Below are the code and all the weights of a small trained network. Each question names an input and a class and asks about switching units off, where a switched-off unit gives its printed mean instead of its output.

import numpy as np


def w(rows, s, z=0):
    codes = np.array(rows[::2]) - 128.0
    scale = np.full(codes.shape[1], s)
    scale[-1] = z or s
    return codes * scale


def f(y):
    return np.maximum(y, 0)


def log_softmax(a):
    a = a - a.max(-1, keepdims=True)
    return a - np.log(np.exp(a).sum(-1, keepdims=True))


def net(x, mask):
    res = np.array(x, float).reshape(1, 4) / 4 @ E
    y = f(res @ A[0][:, :-1].T + A[0][:, -1])
    res = res + np.where(mask, y, B[0][:, -1]) @ B[0][:, :-1]
    return log_softmax(res[-1] @ U[:, :-1].T + U[:, -1])


A, B = {}, {}
E = w([
[129,128,128],'x0',
[248,183,56],'x1',
[171,152,234],'x2',
[60,227,130],'x3',
],0.013)
A[0] = w([
[118,164,141,35],'n1',
[89,100,149,134],'n2',
[89,133,79,26],'n3',
[159,150,199,70],'n4',
[164,150,99,164],'n5',
[108,196,136,98],'n6',
[130,50,86,93],'n7',
[107,123,1,87],'n8',
[112,76,83,50],'n9',
[120,122,142,79],'n10',
[164,152,163,122],'n11',
[112,117,174,150],'n12',
[88,105,140,140],'n13',
[141,136,174,60],'n14',
[135,75,106,55],'n15',
[103,161,145,68],'n16',
[156,89,156,39],'n17',
[151,82,135,71],'n18',
[103,191,112,86],'n19',
[159,110,160,68],'n20',
[163,146,109,120],'n21',
[91,147,94,55],'n22',
[149,144,176,80],'n23',
[94,177,107,77],'n24',
[163,168,92,111],'n25',
[166,153,114,109],'n26',
[83,87,147,154],'n27',
[181,150,119,167],'n28',
[137,89,123,91],'n29',
[93,170,128,72],'n30',
[133,131,180,98],'n31',
[107,122,147,125],'n32',
[65,73,173,139],'n33',
[156,91,143,4],'n34',
[105,101,167,98],'n35',
[119,121,114,108],'n36',
[128,92,110,110],'n37',
[92,102,113,104],'n38',
[162,85,136,88],'n39',
[91,168,97,73],'n40',
[86,99,74,78],'n41',
[70,87,130,122],'n42',
[61,86,104,79],'n43',
],0.022,0.0036)
B[0] = w([
[114,76,155,156],'n1',
[179,133,95,189],'n2',
[72,155,129,178],'n3',
[26,242,170,192],'n4',
[184,124,92,193],'n5',
[126,2,185,192],'n6',
[72,62,178,191],'n7',
[106,239,113,250],'n8',
[59,140,167,175],'n9',
[143,139,131,143],'n10',
[112,210,108,173],'n11',
[167,171,94,184],'n12',
[179,112,79,184],'n13',
[95,167,121,165],'n14',
[99,81,182,165],'n15',
[133,73,139,169],'n16',
[87,61,140,165],'n17',
[128,40,177,165],'n18',
[133,62,160,192],'n19',
[76,129,184,162],'n20',
[188,116,94,179],'n21',
[73,125,170,173],'n22',
[66,210,162,171],'n23',
[104,30,159,186],'n24',
[173,132,78,201],'n25',
[191,134,73,181],'n26',
[164,150,79,200],'n27',
[165,125,89,195],'n28',
[110,94,150,156],'n29',
[131,71,166,179],'n30',
[96,181,109,174],'n31',
[164,128,124,163],'n32',
[200,137,95,237],'n33',
[114,77,152,158],'n34',
[186,122,109,183],'n35',
[129,158,149,142],'n36',
[97,92,161,156],'n37',
[147,165,88,168],'n38',
[109,79,164,171],'n39',
[99,45,178,184],'n40',
[90,242,138,188],'n41',
[181,156,116,201],'n42',
[147,154,102,200],'n43',
],0.0096,0.02)
U = w([
[254,143,96,84],'0',
[19,219,199,255],'1',
[89,9,249,42],'2',
],0.0098,0.0034)

Each question gives the input, the list of numbers given to net, and the class t.
The units are the neurons (one row each of A and B). Each row of codes is followed by its name. A weight is (code - 128) times the scale printed after its matrix; where a second scale follows, it is the last column's (A, B and U).
mask holds one flag per neuron, in row order. A switched-off neuron (its flag False) gives its mean, the last column of its row in B, instead of its output. The means were averaged over made-up inputs and are rounded, as every weight is.
A unit's drop is (log p(t) with every unit on - log p(t) with that unit switched off) / (log p(t) with every unit on - log p(t) with every unit switched off).
most important unit: the unit with the biggest drop
top k neurons: the k neurons with the biggest drops, biggest first
drop of u: that unit's drop, to one decimal
input [-6,-8,-8,-1], class 0: top 2 neurons : (n33, n42)
input [-6,5,-7,-7], class 1: most important unit : n8
input [-2,0,-5,-6], class 2: top 4 neurons : (n7, n4, n18, n15)
input [0,1,-8,-7], class 1: top 2 neurons : (n8, n41)
input [-7,6,-4,-7], class 2: top 2 neurons : (n7, n15)
input [7,0,6,7], class 2: top 2 neurons : (n6, n8)
input [-5,-7,-5,-7], class 0: top 3 neurons : (n33, n27, n42)
input [-1,7,-8,-2], class 1: top 2 neurons : (n8, n9)
input [-1,-8,8,7], class 0: top 2 neurons : (n33, n35)
input [-6,-1,4,-6], class 2: drop of n8 : 0.3
input [1,-2,1,2], class 0: drop of n40 : 0.1
input [2,5,6,3], class 1: drop of n23 : 0.5
